[171 134 159 145 113 134 178 135 110 141 149 141 118  83 111 159  62] : z255
[123 122 157  74 123 127  59 170  85 125 111 140 118 150 182 199 141] : z65
[122 111 151 122 140 156 125 164  81 150 148  81 155 128 104 110 132] : z896
[131 113 159 129 135 162 130 157  82 151 147  90 157 122  93 111 122] : z125
[166 119 154 146 113 147 170 142 100 137 157  96 124  99  93 143  80] : z903
[122  74 123  85 182 157 125 150 123 170 139 118 199 127 111  59 141] : z983
[154  88  86  67 186 113 141 100 194 148 117 175 165 122 125  84 134] : z791
q: [166 119 154 146 113 147 170 142 100 137 157  96 124  99  93 143  80] | z903
perm: [141  59 111 127 199 118 139 170 123 150 125 157 182  85 123  74 122] | z983
present: [119 154 145 113] | no
present: [130 157  83 151] | no

[122 129 129 128 128 135 128 137 122 124 132 137 129 123 122 115 123 128
 129 113 121 132 129 130 131 120 136 136 134 137 120] : z791
[128 128 128 127 128 128 128 129 127 128 128 128 128 128 128 127 127 128
 128 127 128 128 128 128 128 127 128 128 128 128 128] : z581
[126 118 128 139 126 126 126 120 139 129 120 127 129 129 126 129 135 129
 145 135 130 134 125 125 132 137 124 126 130 115 139] : z903
[138 120 112 129 132 128 128 121 128 135 120 110 129 137 123 138 138 133
 121 121 131 135 130 130 137 129 129 120 121 120 138] : z255
[119 129 128 131 129 139 127 139 121 120 134 139 130 120 119 110 123 128
 132 108 120 136 129 128 131 120 138 139 135 139 119] : z133
[127 129 129 126 126 130 129 133 125 129 130 131 127 127 126 124 125 128
 126 122 125 127 130 127 129 123 130 131 130 132 124] : z210
[124 129 129 127 127 134 128 136 122 125 132 135 128 124 123 117 123 128
 128 116 122 130 129 129 130 121 134 135 133 136 121] : z436
[128 128 128 128 128 128 128 128 127 128 129 128 128 127 127 128 128 128
 128 128 128 128 128 128 127 127 128 129 127 128 128] : z125
[116 129 127 133 129 141 126 140 120 117 135 141 131 117 116 107 123 128
 134 105 120 139 129 135 132 120 140 141 136 141 119] : z924
[115  95 125 155 108 121 129 118 150 137 110 130 126 120 108 116 148 129
 184 134 133 145 134 128 146 146 121 127 138 105 151] : z983
[116 129 127 133 129 140 126 140 120 117 134 140 131 118 117 107 123 128
 133 106 120 139 129 135 132 120 140 140 136 141 119] : z65
[123 112 127 144 121 124 127 119 143 131 116 128 127 128 121 126 138 129
 156 136 131 137 127 125 136 140 122 126 132 111 143] : z896
perm: [139 115 130 126 124 137 132 125 125 134 130 135 145 129 135 129 126 129
 129 127 120 129 139 120 126 126 126 139 128 118 126] | z903
perm: [128 128 128 128 128 128 128 128 128 127 128 129 128 128 127 127 128 128
 128 128 128 128 128 128 128 127 127 128 129 127 128] | z125
perm: [128 128 128 128 127 128 128 128 128 127 127 128 128 128 128 128 127 128
 128 127 128 128 127 128 128 128 128 129 128 128 128] | z581
present: [127 139] | yes
perm: [139 129 139 139 130 119 129 131 138 128 132 120 136 128 110 135 128 123
 129 120 120 127 119 120 139 131 121 119 139 134 108] | z133
q: [127 129 129 126 126 130 129 133 125 129 130 131 127 127 126 124 125 128
 126 122 125 127 130 127 129 123 130 131 130 132 124] | z210
present: [131 120 138 139] | yes

[156  91 119 155 113 156 199] : z791
[188  91 119 155 125  93  66] : z65
[188  91 119 155 155 179 199] : z924
perm: [ 91 119 155 155 179 188 199] | z924
q: [188  91 119 155 125  93  66] | z65

[115 138 164 162  95  76] = z125
[156 108  76  96  81 110] = z436
[145 110  76 169 143 164] = z896
common z436 z125:  | [76]
q: [115 138 164 162  95  76] | z125
present: [145 110] | yes
present: [ 82 110] | no
common z125 z436:  | [76]
q: [156 108  76  96  81 110] | z436

[134 123 126 130 122 128 132 132 124 166 122 125 128 130 125 124 131 132
 128 128 126 128 138 125 119 127 132]  z924
[135 116 132 135 131 138 128 135 128 123 137 128 121 119 128 128 130 128
 135 129 128 125 138 132 117 131 135]  z791
[131 123 127 130 128 134 128 130 137 125 135 127 125 121 134 128 131 136
 127 132 126 125 127 127 128 122 128]  z255
[130 126 125 128 125 132 128 128 132 126 128 131 127 123 134 138 130 132
 124 132 122 166 122 125 128 119 128]  z133
[130 126 125 128 125 132 128 128 132 126 128 131 127 123 134 138 130 132
 124 132 122 166 122 125 128 119 125]  z983
q: [131 123 127 130 128 134 128 130 137 125 135 127 125 121 134 128 131 136
 127 132 126 125 127 127 128 122 128] | z255
present: [135 131 138 128 135] | yes
perm: [125 132 128 128 132 126 128 131 127 123 134 138 130 132 124 132 122 166
 122 125 128 119 125 130 126 125 128] | z983
perm: [122 128 134 132 132 123 166 124 128 126 138 128 131 122 130 128 125 130
 119 127 125 125 128 132 132 126 125] | z983
present: [123 127 130] | yes
perm: [119 125 130 126 125 128 125 132 128 128 132 126 128 131 127 123 134 138
 130 132 124 132 122 166 122 125 128] | z983

[110 130 149 158 112 129 158]  z210
[131  98 118 130 126 108  93]  z896
[106 159 159 140 127 138 156]  z581
[106 159 159 140 127 138 172]  z436
[125 107 155 138 112 150 155]  z125
[134 159 173 111 150 156 136]  z133
[158 187 159 139 154 125 125]  z903
[153 139 145 128 140 112 145]  z791
[125 187 159 125 157 154 139]  z65
common z436 z133:  | [159]
perm: [139 154 157 125 159 187 125] | z65
perm: [139 159 125 125 154 158 187] | z903
common z436 z65:  | [159]

[101  98 137 123 108 150 101 156 131 158 141 112 124] = z65
[131 133 119 134 139 147 120 119 120 134 126 142 131] = z581
[161 162 123 152 138 123 125 136 161 122 116 154 130] = z210
[111 123 124 115 107 121  91 106 109 108 120 117 123] = z125
[128 130 154 136 125 164 157 151 135 126 165 134 123] = z255
[165 152 112 146 163 188 141 133 152 122 148 155 153] = z791
[122 133 128 108 110 188 115 139 121  92 150 134 116] = z436
present: [133 152 121] | no
perm: [153 155 148 122 152 133 141 188 163 146 112 152 165] | z791
present: [123 125 136 161 122] | yes
perm: [ 91 106 107 108 109 111 115 117 120 121 123 123 124] | z125

[ 87 135 132  83 132 133 110] -> z210
[ 92 132 128  82 126  65 115] -> z125
[ 65 138 133  72 130 132 116] -> z133
[115 132 126  81 128 133  92] -> z65
[ 65 138 133  58 122 143 132] -> z896
common z125 z210:  | [132]
present: [ 73 130] | no
perm: [115  92 132 128  82 126  65] | z125
q: [115 132 126  81 128 133  92] | z65

[122 103 128 117 112 161 124 139 119 121 131 125 133 106 132 125 118 151
 134 123 122 125 121 131 142 145 127 104 135 140 139 128 115 130 127 117
 130 130 126]  z896
[125 127 134 127 132 127 122 125 120 140 134 125 141 123 122 127  65 104
 123 136 115 140 125 130 139 145 125 116 141 144 136 123 133 124 128 118
 117 117 130]  z903
[122 126 115 122  89  86 133 140 105 123 106 131 117 138 140 114 142 122
 118 110 137 139 126 131 120 111 141 130 124 126 106 148 120 131 128 121
 106 125 125]  z581
present: [125 118] | yes
present: [106 132 125 118] | yes
q: [125 127 134 127 132 127 122 125 120 140 134 125 141 123 122 127  65 104
 123 136 115 140 125 130 139 145 125 116 141 144 136 123 133 124 128 118
 117 117 130] | z903
present: [131 120 112] | no

[115 133 197 117 124 104 116 157 131 119 122 103 141 182]  z581
[120 168 147 131 148 135 110 141 113 112 109 124 138 118]  z65
[148 109 113 125 120 116 147 117 112 141 110 135 168 138]  z924
[113 138 139 134 129 136 122 141 116 115 123 120 124 113]  z896
perm: [138 118 120 168 147 131 148 135 110 141 113 112 109 124] | z65
present: [141 110 135] | yes
perm: [116 115 120 113 129 138 134 123 124 139 141 122 113 136] | z896
q: [120 168 147 131 148 135 110 141 113 112 109 124 138 118] | z65
q: [115 133 197 117 124 104 116 157 131 119 122 103 141 182] | z581

[151 137 137 100 153 123 126 151 128 137 125 133 122 151 137 113] : z125
[117 123 122 125 144 115 128 132 116 121 136 124 129 141 135 116] : z133
[123 126 117 103 126 137 110 123 126 130 129 125 129 130 140 116] : z924
[137 133 125 151 151 128 100 137 121 137 123 153 113 126 137 151] : z983
[132 123 128 125 135 124 117 117 129 141 116 121 136 115 144 122] : z903
present: [151 128 100] | yes
perm: [117 122 129 116 128 136 121 115 132 123 135 125 124 144 117 141] | z903
perm: [100 113 122 123 125 126 128 133 137 137 137 137 151 151 151 153] | z125
perm: [151 137 126 113 153 123 137 121 137 100 128 151 151 125 133 137] | z983
present: [151 151 125 133 137] | no
present: [127 137] | no

[127 133 125 130 127 132 136 132] -> z210
[107 137 121  92 124 130 124 118] -> z436
[ 66 126 129 102 118 104  84 124] -> z581
[ 84 110 139 102 122  96  67  62] -> z791
[118 137 122 128 126 132 138 128] -> z125
[166 132 125 146 133 147 161 173] -> z255
[ 84 110 139 102 124 127 130 116] -> z983
[ 66 126 129 102 118 113  84  62] -> z903
[ 67  96 123 110 102  84  63 139] -> z896
[100 100 125 103 125  93  57  67] -> z924
[ 55 137 121 104 117 110 101  66] -> z133
[ 56 166 102 118 116 137 155 100] -> z65
common z255 z65:  | [166]
common z924 z896:  | [67]
perm: [139  84 122  67  62 102 110  96] | z791
common z791 z65:  | [102]

